Here is a tiny trained network, its code and every weight. The questions are about switching its units off for an input and a class, where a switched-off unit gives its printed mean instead of its output.

import numpy as np


def w(rows, s, z=0):
    codes = np.array(rows[::2]) - 128.0
    scale = np.full(codes.shape[1], s)
    scale[-1] = z or s
    return codes * scale


def norm(h):
    return h / np.sqrt((h * h).mean(-1, keepdims=True) + 1e-5)


def f(y):
    return y / 2 * (1 + np.tanh(0.7978845608 * (y + 0.044715 * y**3)))


def log_softmax(a):
    a = a - a.max(-1, keepdims=True)
    return a - np.log(np.exp(a).sum(-1, keepdims=True))


def net(x, mask):
    res = np.array(x, float).reshape(1, 4) / 4 @ E
    u = 0
    for l in range(2):
        y = f(norm(res) @ A[l][:, :-1].T + A[l][:, -1])
        res = res + np.where(mask[u : u + 9], y, B[l][:, -1]) @ B[l][:, :-1]
        u += 9
    return log_softmax(norm(res)[-1] @ U[:, :-1].T + U[:, -1])


A, B = {}, {}
E = w([
[96,11,217,169,140],'x0',
[22,41,79,147,255],'x1',
[126,127,126,129,127],'x2',
[75,200,133,240,150],'x3',
],0.0073)
A[0] = w([
[91,95,120,57,212,35],'0.n1',
[218,109,254,150,125,135],'0.n2',
[71,188,103,113,152,73],'0.n3',
[179,208,64,99,68,118],'0.n4',
[191,129,162,166,188,83],'0.n5',
[92,118,61,42,177,1],'0.n6',
[138,187,208,208,57,88],'0.n7',
[159,191,190,254,109,24],'0.n8',
[201,201,162,211,152,40],'0.n9',
],0.0099,0.0073)
B[0] = w([
[55,132,157,96,92,161],'0.n1',
[175,56,51,137,106,216],'0.n2',
[149,103,62,144,148,142],'0.n3',
[130,194,204,132,183,254],'0.n4',
[81,135,148,122,85,113],'0.n5',
[49,254,93,82,122,146],'0.n6',
[41,95,124,127,114,202],'0.n7',
[26,104,121,34,109,171],'0.n8',
[61,149,114,125,184,152],'0.n9',
],0.0091,0.0061)
A[1] = w([
[120,126,141,113,79,88],'1.n1',
[122,146,231,250,147,98],'1.n2',
[82,203,48,210,154,255],'1.n3',
[240,178,190,92,200,58],'1.n4',
[158,136,196,88,136,128],'1.n5',
[144,131,127,20,184,98],'1.n6',
[38,35,160,116,159,86],'1.n7',
[98,204,94,33,120,73],'1.n8',
[167,125,109,103,54,101],'1.n9',
],0.013,0.007)
B[1] = w([
[109,121,96,81,120,126],'1.n1',
[36,249,102,191,175,154],'1.n2',
[223,70,73,144,194,251],'1.n3',
[53,7,204,56,2,182],'1.n4',
[115,63,93,71,75,155],'1.n5',
[17,136,168,189,125,160],'1.n6',
[151,209,179,81,49,225],'1.n7',
[67,235,165,236,196,188],'1.n8',
[187,103,39,161,148,146],'1.n9',
],0.0084,0.011)
U = w([
[37,85,212,86,4,96],'0',
[34,224,161,208,223,65],'1',
[240,20,10,174,156,252],'2',
],0.013,0.0023)

Each question gives the input, the list of numbers given to net, and the class t.
The units are the neurons (one row each of A and B). Each row of codes is followed by its name. A weight is (code - 128) times the scale printed after its matrix; where a second scale follows, it is the last column's (A, B and U).
mask holds one flag per neuron, layer by layer. A switched-off neuron (its flag False) gives its mean, the last column of its row in B, instead of its output. The means were averaged over made-up inputs and are rounded, as every weight is.
A unit's drop is (log p(t) with every unit on - log p(t) with that unit switched off) / (log p(t) with every unit on - log p(t) with every unit switched off).
The circuit of an input: a set's keep is (log p(t) with only the set's units on - log p(t) with every unit switched off) / (log p(t) with every unit on - log p(t) with every unit switched off). Starting from the 12 units with the biggest drops (on a tie, the unit counted first), units are removed one at a time, each time the one whose removal leaves the highest keep (on an exact tie, the one counted first), for as long as the keep stays at least 0.8.
units of the circuit, in order: the units of the circuit, biggest drop first
top k neurons: the k neurons with the biggest drops, biggest first
top k neurons in layer l: the k neurons of layer l with the biggest drops, biggest first
drop when u is switched off: that unit's drop, to one decimal
input [-1,2,5,6], class 2: units of the circuit, in order -> [1.n3]
input [1,-5,-5,8], class 0: top 2 neurons -> [0.n8, 0.n7]
input [7,0,7,-2], class 2: top 2 neurons in layer 0 -> [0.n2, 0.n7]
input [2,0,0,8], class 0: top 4 neurons -> [0.n8, 0.n7, 0.n4, 1.n8]
input [6,8,4,0], class 0: top 2 neurons in layer 0 -> [0.n4, 0.n1]
input [0,8,-1,-6], class 1: top 2 neurons -> [0.n6, 1.n4]
input [0,8,6,6], class 2: top 3 neurons -> [1.n3, 0.n4, 1.n8]
input [-3,1,6,-7], class 1: top 2 neurons -> [1.n8, 0.n6]
input [2,-8,-4,0], class 2: top 2 neurons -> [0.n2, 1.n9]
input [7,-2,8,-5], class 2: drop when 0.n2 is switched off -> 0.1
input [-6,-1,6,-2], class 0: drop when 1.n4 is switched off -> 5.6
input [-3,-8,-4,3], class 1: drop when 0.n7 is switched off -> 0.2
